Below is a small trained network, with its code and all its weights. Each question gives an input and a class and asks what happens when units are switched off, that is, made to give their printed mean instead of their output.

import numpy as np


def w(rows, s, z=0):
    codes = np.array(rows[::2]) - 128.0
    scale = np.full(codes.shape[1], s)
    scale[-1] = z or s
    return codes * scale


def f(y):
    return y / 2 * (1 + np.tanh(0.7978845608 * (y + 0.044715 * y**3)))


def log_softmax(a):
    a = a - a.max(-1, keepdims=True)
    return a - np.log(np.exp(a).sum(-1, keepdims=True))


def net(x, mask):
    res = np.array(x, float).reshape(1, 7) / 4 @ E
    y = f(res @ A[0][:, :-1].T + A[0][:, -1])
    res = res + np.where(mask, y, B[0][:, -1]) @ B[0][:, :-1]
    return log_softmax(res[-1] @ U[:, :-1].T + U[:, -1])


A, B = {}, {}
E = w([
[99,67,149,26,193,124],'x0',
[44,137,124,130,93,159],'x1',
[173,111,172,146,136,195],'x2',
[80,144,254,160,183,134],'x3',
[175,201,152,176,167,194],'x4',
[108,116,38,144,223,186],'x5',
[126,198,74,46,110,186],'x6',
],0.0082)
A[0] = w([
[212,40,86,79,78,46,76],'N1',
[145,116,127,185,120,92,169],'N2',
[109,183,43,123,156,102,152],'N3',
[109,166,35,135,128,134,172],'N4',
[207,180,147,127,84,207,121],'N5',
[203,43,28,79,65,25,173],'N6',
[192,152,191,174,239,113,81],'N7',
[142,179,73,110,109,208,188],'N8',
[102,86,144,87,168,132,57],'N9',
[105,121,137,150,90,115,155],'N10',
[69,202,190,40,29,73,74],'N11',
[174,147,108,123,94,184,173],'N12',
[138,126,113,209,71,108,153],'N13',
[122,116,131,238,92,139,152],'N14',
[119,142,155,69,96,96,140],'N15',
[201,203,131,119,107,221,132],'N16',
[39,47,178,30,255,172,82],'N17',
[103,99,118,221,65,103,146],'N18',
[72,119,185,52,125,120,251],'N19',
[81,137,19,108,154,82,97],'N20',
[206,98,209,208,216,129,163],'N21',
[131,132,129,104,97,112,215],'N22',
[97,197,40,136,122,154,134],'N23',
],0.011,0.0026)
B[0] = w([
[91,129,161,19,136,119,201],'N1',
[92,137,144,137,155,134,163],'N2',
[138,94,136,154,183,90,186],'N3',
[153,92,103,162,167,96,196],'N4',
[147,192,83,111,96,147,210],'N5',
[77,104,142,1,136,95,246],'N6',
[194,134,198,96,165,164,208],'N7',
[155,148,42,125,153,101,213],'N8',
[114,118,101,129,112,163,155],'N9',
[109,136,131,141,106,113,150],'N10',
[187,121,171,177,11,89,209],'N11',
[143,164,82,106,127,108,181],'N12',
[66,157,112,147,143,125,184],'N13',
[79,172,149,160,151,125,191],'N14',
[138,126,148,126,71,124,156],'N15',
[162,185,56,107,138,138,224],'N16',
[76,86,45,146,121,243,243],'N17',
[56,157,132,161,131,103,186],'N18',
[150,98,130,163,51,159,191],'N19',
[130,53,150,156,175,95,201],'N20',
[174,141,238,137,166,170,233],'N21',
[127,134,140,120,106,104,151],'N22',
[175,97,106,171,154,92,200],'N23',
],0.03,0.011)
U = w([
[154,147,210,130,192,199,62],'0',
[153,195,57,115,153,107,213],'1',
[59,44,93,144,126,229,57],'2',
[54,58,140,18,119,88,254],'3',
[2,180,157,195,153,105,88],'4',
[120,45,96,160,189,70,29],'5',
[113,89,152,150,32,98,93],'6',
],0.0082,0.00088)

Each question gives the input, the list of numbers given to net, and the class t.
The units are the neurons (one row each of A and B). Each row of codes is followed by its name. A weight is (code - 128) times the scale printed after its matrix; where a second scale follows, it is the last column's (A, B and U).
mask holds one flag per neuron, in row order. A switched-off neuron (its flag False) gives its mean, the last column of its row in B, instead of its output. The means were averaged over made-up inputs and are rounded, as every weight is.
A unit's drop is (log p(t) with every unit on - log p(t) with that unit switched off) / (log p(t) with every unit on - log p(t) with every unit switched off).
unit that matters most: the unit with the biggest drop
k most important neurons: the k neurons with the biggest drops, biggest first
drop when u is switched off: that unit's drop, to one decimal
input [5,-7,0,-4,5,-4,-3], class 3: 2 most important neurons : [N1 N6]
input [-8,8,-3,-8,7,7,-8], class 4: 3 most important neurons : [N14 N18 N13]
input [-6,2,1,-5,-1,-6,1], class 3: unit that matters most : N6
input [-5,-6,-8,-4,-3,0,8], class 3: 2 most important neurons : [N6 N1]
input [1,-7,0,-7,8,-4,-3], class 0: 3 most important neurons : [N21 N7 N8]
input [-2,5,-7,-8,-2,2,2], class 5: 4 most important neurons : [N23 N4 N20 N3]
input [5,-6,-1,-1,-5,7,-3], class 2: 3 most important neurons : [N17 N9 N12]
input [6,-8,-7,7,-6,-7,-2], class 6: 2 most important neurons : [N11 N19]
input [8,-1,-8,7,-4,-6,8], class 6: drop when N11 is switched off : 2.0
input [-1,8,5,7,8,-6,6], class 1: drop when N16 is switched off : 0.1
input [-8,-2,-4,0,-7,4,2], class 5: drop when N23 is switched off : 0.1
input [0,-8,-2,-5,-8,6,2], class 3: drop when N18 is switched off : 0.0
